Below is a small trained network, with its code and all its weights. Each question gives an input and a target symbol and asks what happens when units are switched off, that is, made to give their printed mean instead of their output.

import numpy as np


def w(rows, s, z=0):
    codes = np.array(rows[::2]) - 128.0
    scale = np.full(codes.shape[1], s)
    scale[-1] = z or s
    return codes * scale


def norm(h):
    return h / np.sqrt((h * h).mean(-1, keepdims=True) + 1e-5)


def f(y):
    return y / 2 * (1 + np.tanh(0.7978845608 * (y + 0.044715 * y**3)))


def softmax(a):
    e = np.exp(a - a.max(-1, keepdims=True))
    return e / e.sum(-1, keepdims=True)


def log_softmax(a):
    a = a - a.max(-1, keepdims=True)
    return a - np.log(np.exp(a).sum(-1, keepdims=True))


def net(x, mask):
    ids = ['ΔΠΣΦΨβγζηθμτ'.index(c) for c in x.split()]
    T = len(ids)
    res = E[ids] + P[:T]
    r = norm(res)
    for j in range(3):
        rows = slice(3 * j, 3 * j + 3)
        q, k, v = (r @ M[0][rows].T for M in (Q, K, V))
        z = softmax(np.where(np.tri(T) > 0, q @ k.T / 3**0.5, -1e9)) @ v
        o = O[0][rows]
        res = res + np.where(mask[j], z, o[:, -1]) @ o[:, :-1]
    y = f(norm(res) @ A[0][:, :-1].T + A[0][:, -1])
    res = res + np.where(mask[3:11], y, B[0][:, -1]) @ B[0][:, :-1]
    return log_softmax(norm(res)[-1] @ U[:, :-1].T + U[:, -1])


Q, K, V, O, A, B = {}, {}, {}, {}, {}, {}
E = w([
[79,120,84,168],'Δ',
[124,118,53,214],'Π',
[56,156,70,160],'Σ',
[157,143,130,186],'Φ',
[81,161,130,110],'Ψ',
[124,144,130,142],'β',
[61,150,107,135],'γ',
[75,190,81,145],'ζ',
[132,151,122,177],'η',
[3,32,250,242],'θ',
[38,157,91,70],'μ',
[101,138,97,132],'τ',
],0.0041)
P = w([
[251,68,166,86],'0',
[134,166,61,197],'1',
[120,164,50,215],'2',
[115,166,46,233],'3',
[99,179,50,222],'4',
[84,165,30,225],'5',
[84,159,37,215],'6',
[72,136,30,210],'7',
[85,132,40,205],'8',
[94,117,40,198],'9',
[99,108,28,205],'10',
],0.0029)
Q[0] = w([
[166,98,192,28],'head 1',
[110,118,179,2],'head 1',
[122,168,75,235],'head 1',
[80,84,77,224],'head 2',
[187,152,174,84],'head 2',
[184,204,195,68],'head 2',
[91,128,4,209],'head 3',
[177,38,158,71],'head 3',
[225,153,180,34],'head 3',
],0.0065)
K[0] = w([
[190,211,14,68],'head 1',
[184,172,74,86],'head 1',
[49,34,214,209],'head 1',
[206,126,117,54],'head 2',
[71,163,109,223],'head 2',
[1,159,98,222],'head 2',
[207,75,165,50],'head 3',
[52,157,90,133],'head 3',
[37,207,199,230],'head 3',
],0.0062)
V[0] = w([
[137,93,193,200],'head 1',
[82,2,200,115],'head 1',
[94,33,161,120],'head 1',
[109,122,49,179],'head 2',
[77,87,173,13],'head 2',
[106,4,124,140],'head 2',
[212,136,165,189],'head 3',
[61,108,34,109],'head 3',
[20,179,33,152],'head 3',
],0.0056)
O[0] = w([
[37,59,122,185,191],'head 1',
[70,119,97,209,132],'head 1',
[62,180,104,188,145],'head 1',
[48,131,81,133,132],'head 2',
[220,198,164,137,160],'head 2',
[60,245,204,174,151],'head 2',
[98,52,164,116,139],'head 3',
[95,230,66,149,141],'head 3',
[68,200,3,93,3],'head 3',
],0.0043,0.0031)
A[0] = w([
[147,146,56,124,158],'neuron 1',
[135,87,148,143,115],'neuron 2',
[125,200,180,155,127],'neuron 3',
[157,110,174,162,98],'neuron 4',
[73,73,115,96,247],'neuron 5',
[156,68,216,155,126],'neuron 6',
[150,156,129,191,187],'neuron 7',
[205,153,134,2,134],'neuron 8',
],0.0071,0.0015)
B[0] = w([
[144,96,120,2,189],'neuron 1',
[145,158,52,128,152],'neuron 2',
[139,117,135,186,210],'neuron 3',
[85,157,127,82,158],'neuron 4',
[172,118,119,202,252],'neuron 5',
[79,191,94,30,231],'neuron 6',
[46,109,167,161,242],'neuron 7',
[163,100,99,237,212],'neuron 8',
],0.0054,0.002)
U = w([
[47,110,172,206,199],'Δ',
[94,80,83,175,153],'Π',
[42,183,13,63,190],'Σ',
[124,54,156,61,64],'Φ',
[199,114,194,96,57],'Ψ',
[147,82,190,56,95],'β',
[141,191,220,123,87],'γ',
[237,5,21,105,216],'ζ',
[130,49,162,58,55],'η',
[78,129,97,117,1],'θ',
[253,245,73,185,211],'μ',
[131,156,174,44,55],'τ',
],0.0074,0.0031)

Each question gives the input, a string of symbols that net reads in full, and the target symbol t.
The units are the heads (3 rows each of Q, K, V and O) and the neurons (one row each of A and B). Each row of codes is followed by its name. A weight is (code - 128) times the scale printed after its matrix; where a second scale follows, it is the last column's (O, A, B and U).
mask holds one flag per unit, heads first, then neurons. A switched-off unit (its flag False) gives its mean, the last column of its rows in O or B, instead of its output. The means were averaged over made-up inputs and are rounded, as every weight is.
A unit's drop is (log p(t) with every unit on - log p(t) with that unit switched off) / (log p(t) with every unit on - log p(t) with every unit switched off).
The circuit of an input: a set's keep is (log p(t) with only the set's units on - log p(t) with every unit switched off) / (log p(t) with every unit on - log p(t) with every unit switched off). Starting from all 11 units, units are removed one at a time, each time the one whose removal leaves the highest keep (on an exact tie, the one counted first), for as long as the keep stays at least 0.8.
circuit, biggest first: the units of the circuit, biggest drop first
most important unit: the unit with the biggest drop
which heads matter: for each layer, one digit per head in row order, 1 if its drop is at least 0.15 and else 0, layers parted by /
drop when u is switched off: that unit's drop, to one decimal
input μ μ Π Σ μ Σ Φ, target μ: circuit, biggest first	head 1; head 3
input Σ ζ μ Σ ζ ζ ζ μ Ψ, target Σ: most important unit	head 3
input ζ Δ μ Π, target ζ: which heads matter	110
input Σ ζ μ Π ζ τ Σ, target Σ: circuit, biggest first	head 3; head 1; head 2
input ζ μ Φ μ Φ ζ Σ, target ζ: which heads matter	100
input Σ Σ μ μ Σ, target Σ: circuit, biggest first	head 1; head 3; head 2
input Σ μ μ μ μ τ η, target Σ: which heads matter	111
input ζ μ μ Ψ, target ζ: circuit, biggest first	head 2; head 1
input Σ ζ γ μ Δ, target Σ: which heads matter	101
input Σ Π μ μ Π μ τ, target Σ: circuit, biggest first	head 3; head 2; head 1
input Σ Ψ Σ μ ζ μ ζ ζ, target Σ: circuit, biggest first	head 2; head 1
input Σ μ β, target Σ: drop when neuron 3 is switched off	0.0
input ζ Δ μ ζ, target ζ: drop when head 2 is switched off	0.3
input μ Φ γ μ μ ζ, target μ: circuit, biggest first	head 1
input Σ ζ Φ, target Σ: drop when head 3 is switched off	0.2
